Below is a small trained network, with its code and all its weights. Each question gives an input and a class and asks what happens when units are switched off, that is, made to give their printed mean instead of their output.

import numpy as np


def w(rows, s, z=0):
    codes = np.array(rows[::2]) - 128.0
    scale = np.full(codes.shape[1], s)
    scale[-1] = z or s
    return codes * scale


def norm(h):
    return h / np.sqrt((h * h).mean(-1, keepdims=True) + 1e-5)


def f(y):
    return np.maximum(y, 0)


def log_softmax(a):
    a = a - a.max(-1, keepdims=True)
    return a - np.log(np.exp(a).sum(-1, keepdims=True))


def net(x, mask):
    res = np.array(x, float).reshape(1, 2) / 4 @ E
    u = 0
    for l in range(2):
        y = f(norm(res) @ A[l][:, :-1].T + A[l][:, -1])
        res = res + np.where(mask[u : u + 11], y, B[l][:, -1]) @ B[l][:, :-1]
        u += 11
    return log_softmax(norm(res)[-1] @ U[:, :-1].T + U[:, -1])


A, B = {}, {}
E = w([
[82,255,108,23,143,161,95],'x0',
[84,69,164,99,4,150,32],'x1',
],0.0043)
A[0] = w([
[159,75,143,154,41,162,110,67],'0.n0',
[93,2,175,129,51,160,47,30],'0.n1',
[199,113,62,72,206,110,158,211],'0.n2',
[176,39,183,215,157,45,192,152],'0.n3',
[27,159,39,75,215,175,153,83],'0.n4',
[127,85,156,191,133,84,146,67],'0.n5',
[179,101,100,216,142,137,219,89],'0.n6',
[53,151,120,190,58,104,22,146],'0.n7',
[60,217,202,133,155,100,27,207],'0.n8',
[128,119,93,158,174,60,164,16],'0.n9',
[128,30,165,115,6,153,108,3],'0.n10',
],0.0055,0.0027)
B[0] = w([
[132,177,145,68,195,143,122,191],'0.n0',
[130,141,244,63,88,115,103,238],'0.n1',
[16,114,190,176,115,144,176,202],'0.n2',
[126,205,22,155,78,208,116,255],'0.n3',
[204,142,124,57,208,113,132,194],'0.n4',
[125,168,86,106,170,157,155,177],'0.n5',
[183,85,70,195,66,167,102,205],'0.n6',
[68,121,140,146,121,66,29,208],'0.n7',
[140,24,67,226,99,157,157,208],'0.n8',
[44,54,158,71,60,185,88,159],'0.n9',
[3,97,223,40,115,63,82,218],'0.n10',
],0.0054,0.0066)
A[1] = w([
[79,107,186,60,170,95,88,146],'1.n0',
[149,170,174,66,178,80,206,76],'1.n1',
[135,115,254,100,129,74,107,84],'1.n2',
[93,117,208,205,104,122,146,243],'1.n3',
[149,92,45,100,144,97,118,19],'1.n4',
[136,144,60,85,122,120,105,6],'1.n5',
[174,115,58,138,127,115,73,38],'1.n6',
[87,89,91,119,53,125,70,138],'1.n7',
[149,151,64,142,64,157,136,181],'1.n8',
[108,154,201,103,170,167,127,205],'1.n9',
[77,86,225,166,117,37,118,23],'1.n10',
],0.0086,0.0014)
B[1] = w([
[89,129,91,253,118,99,175,228],'1.n0',
[186,109,249,86,111,232,201,171],'1.n1',
[35,126,90,148,27,176,134,214],'1.n2',
[173,162,90,78,118,118,42,180],'1.n3',
[74,228,168,115,131,57,88,147],'1.n4',
[130,70,139,194,155,59,98,149],'1.n5',
[69,168,123,147,182,109,156,160],'1.n6',
[164,157,165,89,186,110,163,254],'1.n7',
[161,64,58,189,136,104,159,203],'1.n8',
[130,115,206,124,129,103,154,187],'1.n9',
[139,122,184,119,18,150,126,208],'1.n10',
],0.0065,0.0079)
U = w([
[246,127,110,69,93,115,51,93],'0',
[90,159,117,153,240,9,96,131],'1',
[62,123,210,110,17,94,72,188],'2',
[144,88,116,89,170,140,81,2],'3',
[171,83,9,218,112,163,163,183],'4',
[164,124,235,86,185,175,216,180],'5',
[142,87,110,81,141,107,133,33],'6',
],0.014,0.0075)

Each question gives the input, the list of numbers given to net, and the class t.
The units are the neurons (one row each of A and B). Each row of codes is followed by its name. A weight is (code - 128) times the scale printed after its matrix; where a second scale follows, it is the last column's (A, B and U).
mask holds one flag per neuron, layer by layer. A switched-off neuron (its flag False) gives its mean, the last column of its row in B, instead of its output. The means were averaged over made-up inputs and are rounded, as every weight is.
A unit's drop is (log p(t) with every unit on - log p(t) with that unit switched off) / (log p(t) with every unit on - log p(t) with every unit switched off).
k most important neurons: the k neurons with the biggest drops, biggest first
top k neurons in layer l: the k neurons of layer l with the biggest drops, biggest first
drop when u is switched off: that unit's drop, to one decimal
input [4,-1], class 5: 4 most important neurons : 0.n4; 0.n3; 0.n6; 0.n7
input [-7,2], class 0: 4 most important neurons : 0.n3; 0.n6; 0.n10; 0.n1
input [5,0], class 1: 2 most important neurons : 0.n8; 0.n1
input [5,3], class 1: most important neuron : 0.n10
input [5,-2], class 5: 2 most important neurons : 0.n3; 0.n4
input [1,-3], class 5: 4 most important neurons : 0.n4; 0.n3; 0.n10; 0.n7
input [8,-3], class 5: 2 most important neurons : 0.n3; 1.n1
input [0,-1], class 4: top 2 neurons in layer 0 : 0.n10; 0.n1
input [-4,1], class 0: 2 most important neurons : 0.n3; 1.n0
input [6,-1], class 5: top 3 neurons in layer 0 : 0.n4; 0.n3; 0.n6
input [-1,0], class 4: drop when 0.n3 is switched off : 0.1
input [2,1], class 1: drop when 0.n1 is switched off : 0.2
input [8,-5], class 5: drop when 1.n1 is switched off : 0.1
